Here is a tiny trained network, its code and every weight. The questions are about switching its units off for an input and a target symbol, where a switched-off unit gives its printed mean instead of its output.

import numpy as np


def w(rows, s, z=0):
    codes = np.array(rows[::2]) - 128.0
    scale = np.full(codes.shape[1], s)
    scale[-1] = z or s
    return codes * scale


def f(y):
    return np.maximum(y, 0)


def softmax(a):
    e = np.exp(a - a.max(-1, keepdims=True))
    return e / e.sum(-1, keepdims=True)


def log_softmax(a):
    a = a - a.max(-1, keepdims=True)
    return a - np.log(np.exp(a).sum(-1, keepdims=True))


def net(x, mask):
    ids = ['Σαβγδεζηθμξπτ'.index(c) for c in x.split()]
    T = len(ids)
    res = E[ids] + P[:T]
    u = 0
    for l in range(3):
        r = res
        for j in range(2):
            rows = slice(2 * j, 2 * j + 2)
            q, k, v = (r @ M[l][rows].T for M in (Q, K, V))
            z = softmax(np.where(np.tri(T) > 0, q @ k.T / 2**0.5, -1e9)) @ v
            o = O[l][rows]
            res = res + np.where(mask[u + j], z, o[:, -1]) @ o[:, :-1]
        u += 2
        y = f(res @ A[l][:, :-1].T + A[l][:, -1])
        res = res + np.where(mask[u : u + 4], y, B[l][:, -1]) @ B[l][:, :-1]
        u += 4
    return log_softmax(res[-1] @ U[:, :-1].T + U[:, -1])


Q, K, V, O, A, B = {}, {}, {}, {}, {}, {}
E = w([
[206,67,110,203,85,131,120,96,140,136],'Σ',
[110,102,97,158,94,134,106,204,104,93],'α',
[142,115,111,112,156,163,124,55,219,108],'β',
[201,109,157,203,174,184,123,141,110,134],'γ',
[130,92,53,140,178,88,102,138,161,56],'δ',
[128,108,141,176,50,83,114,164,193,193],'ε',
[76,115,110,168,139,182,163,138,145,53],'ζ',
[170,239,167,144,155,80,211,143,142,56],'η',
[109,98,85,106,78,142,108,106,153,76],'θ',
[112,107,128,177,184,76,142,165,172,143],'μ',
[105,134,164,116,166,164,114,99,167,197],'ξ',
[154,84,118,116,146,116,5,123,62,126],'π',
[95,147,111,138,245,141,82,149,72,117],'τ',
],0.017)
P = w([
[166,99,82,27,60,126,188,181,66,241],'0',
[123,164,66,172,138,121,21,130,254,115],'1',
[100,161,71,157,147,118,30,124,243,112],'2',
[106,139,85,156,147,125,31,116,243,111],'3',
[107,121,85,148,151,139,55,111,225,89],'4',
[115,111,87,145,158,149,57,106,216,98],'5',
[105,98,101,151,151,155,83,104,224,98],'6',
[104,87,112,145,149,158,76,98,210,99],'7',
[110,74,119,149,147,174,90,93,216,112],'8',
[108,76,113,141,143,177,91,106,214,103],'9',
[107,77,101,150,131,176,90,108,207,110],'10',
[98,78,108,162,124,185,91,103,194,110],'11',
],0.0074)
Q[0] = w([
[144,175,197,1,44,79,220,116,5,162],'0.h0',
[149,171,159,118,100,100,188,135,101,119],'0.h0',
[95,132,106,100,107,138,150,142,55,152],'0.h1',
[153,138,134,177,139,133,138,121,200,102],'0.h1',
],0.0079)
K[0] = w([
[80,55,128,205,162,170,24,133,171,109],'0.h0',
[102,57,147,139,172,157,122,131,128,158],'0.h0',
[74,125,118,149,141,97,86,109,177,126],'0.h1',
[254,157,135,93,69,130,117,128,51,130],'0.h1',
],0.0081)
V[0] = w([
[125,102,102,35,59,251,115,62,118,166],'0.h0',
[169,240,205,75,178,121,139,22,150,106],'0.h0',
[99,124,1,81,152,118,35,153,121,87],'0.h1',
[189,114,158,83,46,151,136,149,24,172],'0.h1',
],0.0053)
O[0] = w([
[77,184,93,176,146,74,95,41,87,160,2],'0.h0',
[170,108,105,3,166,102,237,83,120,161,156],'0.h0',
[59,59,200,107,157,37,89,157,118,33,154],'0.h1',
[168,168,58,159,61,57,127,129,5,176,53],'0.h1',
],0.0061,0.0036)
A[0] = w([
[178,76,79,129,94,75,28,206,151,138,250],'0.n0',
[156,73,26,76,206,119,79,219,55,160,123],'0.n1',
[91,153,127,253,105,66,139,31,151,137,169],'0.n2',
[91,114,103,203,144,233,114,58,106,43,203],'0.n3',
],0.0051,0.002)
B[0] = w([
[109,68,174,185,79,109,167,107,179,160,254],'0.n0',
[132,84,199,207,163,132,221,63,83,97,173],'0.n1',
[121,88,94,63,187,114,17,124,181,90,215],'0.n2',
[93,157,97,141,152,47,75,219,220,255,248],'0.n3',
],0.0067,0.0051)
Q[1] = w([
[145,140,152,179,192,131,94,143,229,110],'1.h0',
[162,187,183,75,118,212,101,61,103,74],'1.h0',
[168,44,169,188,132,94,84,136,199,178],'1.h1',
[153,115,205,52,68,107,129,143,3,184],'1.h1',
],0.006)
K[1] = w([
[192,177,125,61,110,98,242,69,38,180],'1.h0',
[88,44,66,103,132,134,73,61,131,223],'1.h0',
[127,16,138,178,82,203,199,130,103,187],'1.h1',
[134,180,128,253,116,59,43,110,157,116],'1.h1',
],0.0061)
V[1] = w([
[90,144,50,53,98,94,101,225,238,141],'1.h0',
[161,248,122,212,90,218,179,255,105,86],'1.h0',
[156,124,147,87,183,166,205,167,162,3],'1.h1',
[199,54,150,186,92,138,128,111,146,150],'1.h1',
],0.0054)
O[1] = w([
[87,163,146,186,1,83,172,108,166,190,186],'1.h0',
[119,206,161,104,78,230,177,140,121,75,194],'1.h0',
[82,58,82,184,155,130,189,92,112,150,166],'1.h1',
[240,84,139,178,96,179,120,203,136,146,255],'1.h1',
],0.0081,0.0042)
A[1] = w([
[90,181,234,171,221,165,20,122,146,166,3],'1.n0',
[150,241,171,112,174,18,51,225,140,23,118],'1.n1',
[101,250,234,129,43,117,188,179,138,255,158],'1.n2',
[169,176,176,94,194,115,195,167,177,132,134],'1.n3',
],0.0045,0.0062)
B[1] = w([
[128,46,84,170,2,101,120,160,192,94,198],'1.n0',
[164,182,164,21,76,198,117,116,113,106,253],'1.n1',
[114,168,205,131,184,64,86,156,126,98,213],'1.n2',
[92,219,154,107,143,141,120,72,112,158,214],'1.n3',
],0.0073,0.0057)
Q[2] = w([
[142,128,97,76,80,186,214,70,58,99],'2.h0',
[127,10,120,103,32,183,105,135,187,73],'2.h0',
[183,184,58,50,163,180,76,67,49,127],'2.h1',
[39,35,183,63,75,255,98,187,128,170],'2.h1',
],0.0057)
K[2] = w([
[138,109,107,162,92,136,87,115,155,67],'2.h0',
[125,55,80,137,111,126,179,121,107,143],'2.h0',
[149,97,143,110,158,178,146,114,175,146],'2.h1',
[158,191,151,87,165,106,255,44,105,105],'2.h1',
],0.0088)
V[2] = w([
[72,116,155,158,92,92,127,147,72,2],'2.h0',
[97,183,245,47,182,159,161,204,79,170],'2.h0',
[91,66,138,132,208,82,162,166,121,171],'2.h1',
[120,183,137,77,157,65,115,97,126,69],'2.h1',
],0.0064)
O[2] = w([
[73,51,177,185,16,182,94,14,82,2,46],'2.h0',
[40,52,205,109,168,206,94,134,158,218,252],'2.h0',
[167,142,147,170,200,49,152,92,210,64,19],'2.h1',
[55,206,172,86,117,98,59,119,25,124,216],'2.h1',
],0.0069,0.0032)
A[2] = w([
[115,115,40,46,138,125,203,94,142,122,111],'2.n0',
[42,121,180,203,114,101,105,2,158,73,1],'2.n1',
[145,141,11,167,219,10,161,95,158,130,50],'2.n2',
[106,144,227,124,205,155,151,78,123,153,167],'2.n3',
],0.0063,0.004)
B[2] = w([
[97,199,109,245,142,81,83,70,157,134,182],'2.n0',
[135,220,52,186,182,178,125,196,17,155,251],'2.n1',
[183,115,199,141,89,255,111,23,113,154,202],'2.n2',
[102,139,51,106,119,41,170,153,149,26,253],'2.n3',
],0.0065,0.0059)
U = w([
[219,167,70,140,98,96,129,189,108,145,24],'Σ',
[118,70,156,122,63,174,126,123,95,89,97],'α',
[153,174,142,134,138,135,92,50,152,174,80],'β',
[183,121,120,110,195,218,123,166,80,155,108],'γ',
[167,131,76,203,129,147,135,97,116,72,35],'δ',
[135,159,224,114,54,98,117,141,146,177,2],'ε',
[60,182,92,215,132,135,109,141,86,181,140],'ζ',
[148,210,175,60,111,139,166,107,149,61,242],'η',
[128,138,68,133,57,3,96,107,132,98,188],'θ',
[101,68,115,174,122,87,183,169,209,164,181],'μ',
[108,132,119,67,184,68,68,127,132,197,166],'ξ',
[165,72,179,73,148,81,78,117,78,84,197],'π',
[104,90,102,132,243,122,80,121,103,73,73],'τ',
],0.0054,0.0044)

Each question gives the input, a string of symbols that net reads in full, and the target symbol t.
The units are the heads (2 rows each of Q, K, V and O) and the neurons (one row each of A and B). Each row of codes is followed by its name. A weight is (code - 128) times the scale printed after its matrix; where a second scale follows, it is the last column's (O, A, B and U).
mask holds one flag per unit, layer by layer, with each layer's heads first. A switched-off unit (its flag False) gives its mean, the last column of its rows in O or B, instead of its output. The means were averaged over made-up inputs and are rounded, as every weight is.
A unit's drop is (log p(t) with every unit on - log p(t) with that unit switched off) / (log p(t) with every unit on - log p(t) with every unit switched off).
The circuit of an input: a set's keep is (log p(t) with only the set's units on - log p(t) with every unit switched off) / (log p(t) with every unit on - log p(t) with every unit switched off). Starting from the 12 units with the biggest drops (on a tie, the unit counted first), units are removed one at a time, each time the one whose removal leaves the highest keep (on an exact tie, the one counted first), for as long as the keep stays at least 0.8.
units of the circuit, in order: the units of the circuit, biggest drop first
top k neurons: the k neurons with the biggest drops, biggest first
k most important neurons of layer l: the k neurons of layer l with the biggest drops, biggest first
heads that matter: for each layer, one digit per head in row order, 1 if its drop is at least 0.15 and else 0, layers parted by /
drop when u is switched off: that unit's drop, to one decimal
input ε μ μ μ ζ β η Σ, target Σ: units of the circuit, in order -> (0.h0 2.h0 1.h1)
input ξ μ τ η μ ξ γ ζ μ μ β, target β: heads that matter -> 10 / 10 / 10
input θ θ τ γ, target θ: heads that matter -> 10 / 11 / 10
input ζ ζ β ξ, target ζ: 2 most important neurons of layer 1 -> (1.n2 1.n0)
input τ μ τ, target τ: units of the circuit, in order -> (1.h0 0.n1 0.h1)
input η η ζ μ α μ τ ξ μ, target η: units of the circuit, in order -> (1.h0 0.n3 0.h1)
input θ ζ μ ζ δ ζ β μ ζ μ, target θ: most important neuron of layer 1 -> (1.n1)
input ξ ξ ξ μ μ μ θ, target ξ: units of the circuit, in order -> (1.h1 0.h0 2.h0 1.h0)
input μ Σ Σ θ, target μ: units of the circuit, in order -> (2.h1 0.h0 0.n0 1.n1)
input ε ζ θ ζ γ ε, target ε: heads that matter -> 11 / 01 / 00
input η ζ α α, target α: heads that matter -> 01 / 10 / 10
input η μ ζ θ, target θ: heads that matter -> 11 / 11 / 11
input γ μ ξ ζ, target γ: heads that matter -> 01 / 11 / 00
input ξ θ ε, target ξ: heads that matter -> 10 / 01 / 10
input α Σ μ μ γ θ α ξ Σ, target α: top neuron -> (0.n2)
input α θ ξ η μ τ ζ, target ζ: 3 most important neurons of layer 1 -> (1.n1 1.n2 1.n0)
input π ε μ ζ μ ε ζ ζ μ γ β ξ, target π: top 2 neurons -> (0.n1 1.n0)
input μ θ μ α, target μ: heads that matter -> 00 / 00 / 01
input ζ μ μ α η μ α η, target ζ: heads that matter -> 11 / 11 / 10
input δ μ μ θ τ ξ α β α, target δ: 2 most important neurons of layer 0 -> (0.n1 0.n0)
input ζ μ ζ μ α Σ, target ζ: heads that matter -> 10 / 11 / 10
input δ μ μ ζ, target δ: 2 most important neurons of layer 2 -> (2.n2 2.n1)
input β η μ ξ, target ξ: 3 most important neurons of layer 1 -> (1.n0 1.n3 1.n1)
input ζ ξ μ γ, target ζ: top 2 neurons -> (2.n1 1.n2)
input μ μ π, target μ: top neuron -> (0.n0)
input γ δ β θ ζ γ, target γ: drop when 1.h1 is switched off -> 0.2
